Below are the code and all the weights of a small trained network. Each question names an input and a class and asks about switching units off, where a switched-off unit gives its printed mean instead of its output.

import numpy as np


def w(rows, s, z=0):
    codes = np.array(rows[::2]) - 128.0
    scale = np.full(codes.shape[1], s)
    scale[-1] = z or s
    return codes * scale


def norm(h):
    return h / np.sqrt((h * h).mean(-1, keepdims=True) + 1e-5)


def f(y):
    return y / 2 * (1 + np.tanh(0.7978845608 * (y + 0.044715 * y**3)))


def log_softmax(a):
    a = a - a.max(-1, keepdims=True)
    return a - np.log(np.exp(a).sum(-1, keepdims=True))


def net(x, mask):
    res = np.array(x, float).reshape(1, 8) / 4 @ E
    u = 0
    for l in range(2):
        y = f(norm(res) @ A[l][:, :-1].T + A[l][:, -1])
        res = res + np.where(mask[u : u + 3], y, B[l][:, -1]) @ B[l][:, :-1]
        u += 3
    return log_softmax(norm(res)[-1] @ U[:, :-1].T + U[:, -1])


A, B = {}, {}
E = w([
[114,79,84,109,93,161],'x0',
[116,163,116,128,159,106],'x1',
[114,168,109,123,176,88],'x2',
[119,248,134,32,43,184],'x3',
[144,155,173,141,143,116],'x4',
[128,164,134,131,157,93],'x5',
[78,108,29,91,135,120],'x6',
[255,81,154,9,172,80],'x7',
],0.0065)
A[0] = w([
[1,139,163,204,132,162,30],'0.n0',
[97,71,76,106,102,131,196],'0.n1',
[124,87,121,208,161,97,3],'0.n2',
],0.0097,0.0038)
B[0] = w([
[60,70,150,6,97,56,254],'0.n0',
[136,141,199,167,120,71,219],'0.n1',
[147,118,118,218,74,195,193],'0.n2',
],0.014,0.0048)
A[1] = w([
[118,255,102,133,67,130,155],'1.n0',
[161,125,173,162,12,101,52],'1.n1',
[115,68,65,250,158,164,2],'1.n2',
],0.0091,0.00091)
B[1] = w([
[138,127,58,206,134,137,194],'1.n0',
[126,154,111,162,89,109,253],'1.n1',
[156,224,1,151,78,196,227],'1.n2',
],0.013,0.0043)
U = w([
[135,36,227,2,124,113,206],'0',
[159,147,174,145,71,88,165],'1',
[145,157,86,136,53,238,2],'2',
],0.0079,0.0032)

Each question gives the input, the list of numbers given to net, and the class t.
The units are the neurons (one row each of A and B). Each row of codes is followed by its name. A weight is (code - 128) times the scale printed after its matrix; where a second scale follows, it is the last column's (A, B and U).
mask holds one flag per neuron, layer by layer. A switched-off neuron (its flag False) gives its mean, the last column of its row in B, instead of its output. The means were averaged over made-up inputs and are rounded, as every weight is.
A unit's drop is (log p(t) with every unit on - log p(t) with that unit switched off) / (log p(t) with every unit on - log p(t) with every unit switched off).
The circuit of an input: a set's keep is (log p(t) with only the set's units on - log p(t) with every unit switched off) / (log p(t) with every unit on - log p(t) with every unit switched off). Starting from all 6 units, units are removed one at a time, each time the one whose removal leaves the highest keep (on an exact tie, the one counted first), for as long as the keep stays at least 0.8.
units of the circuit, in order: the units of the circuit, biggest drop first
k most important neurons: the k neurons with the biggest drops, biggest first
top k neurons in layer l: the k neurons of layer l with the biggest drops, biggest first
drop of u: that unit's drop, to one decimal
input [6,-7,-6,1,-3,-3,3,-7], class 0: most important neuron => (0.n0)
input [5,3,5,-6,6,2,4,5], class 2: 2 most important neurons => (0.n0 1.n2)
input [7,-2,1,-5,3,-5,-2,1], class 2: units of the circuit, in order => (1.n2 0.n0)
input [1,-8,4,1,-4,-6,-1,1], class 1: 3 most important neurons => (0.n0 1.n1 0.n1)
input [-1,1,-3,-4,7,0,1,-2], class 2: 3 most important neurons => (0.n2 0.n1 1.n2)
input [7,6,-2,0,-5,1,7,-1], class 1: 3 most important neurons => (0.n1 0.n0 0.n2)
input [-5,8,3,4,8,4,7,-8], class 0: 3 most important neurons => (0.n0 1.n2 0.n2)
input [-2,2,6,7,0,7,7,-8], class 0: units of the circuit, in order => (0.n0 1.n2)
input [5,2,6,-8,0,4,-7,7], class 2: units of the circuit, in order => (0.n0 0.n1)
input [-5,6,-7,-7,7,3,7,4], class 2: 3 most important neurons => (1.n2 0.n0 0.n2)
input [4,1,0,-3,-1,-4,-6,-4], class 0: drop of 0.n0 => 1.6
input [-5,-3,-4,-7,-3,-4,-2,-1], class 2: drop of 1.n2 => 0.3
input [5,8,-3,6,4,6,-4,-8], class 0: drop of 0.n0 => 1.2
input [-8,1,-4,3,5,8,5,-8], class 0: top neuron in layer 0 => (0.n0)
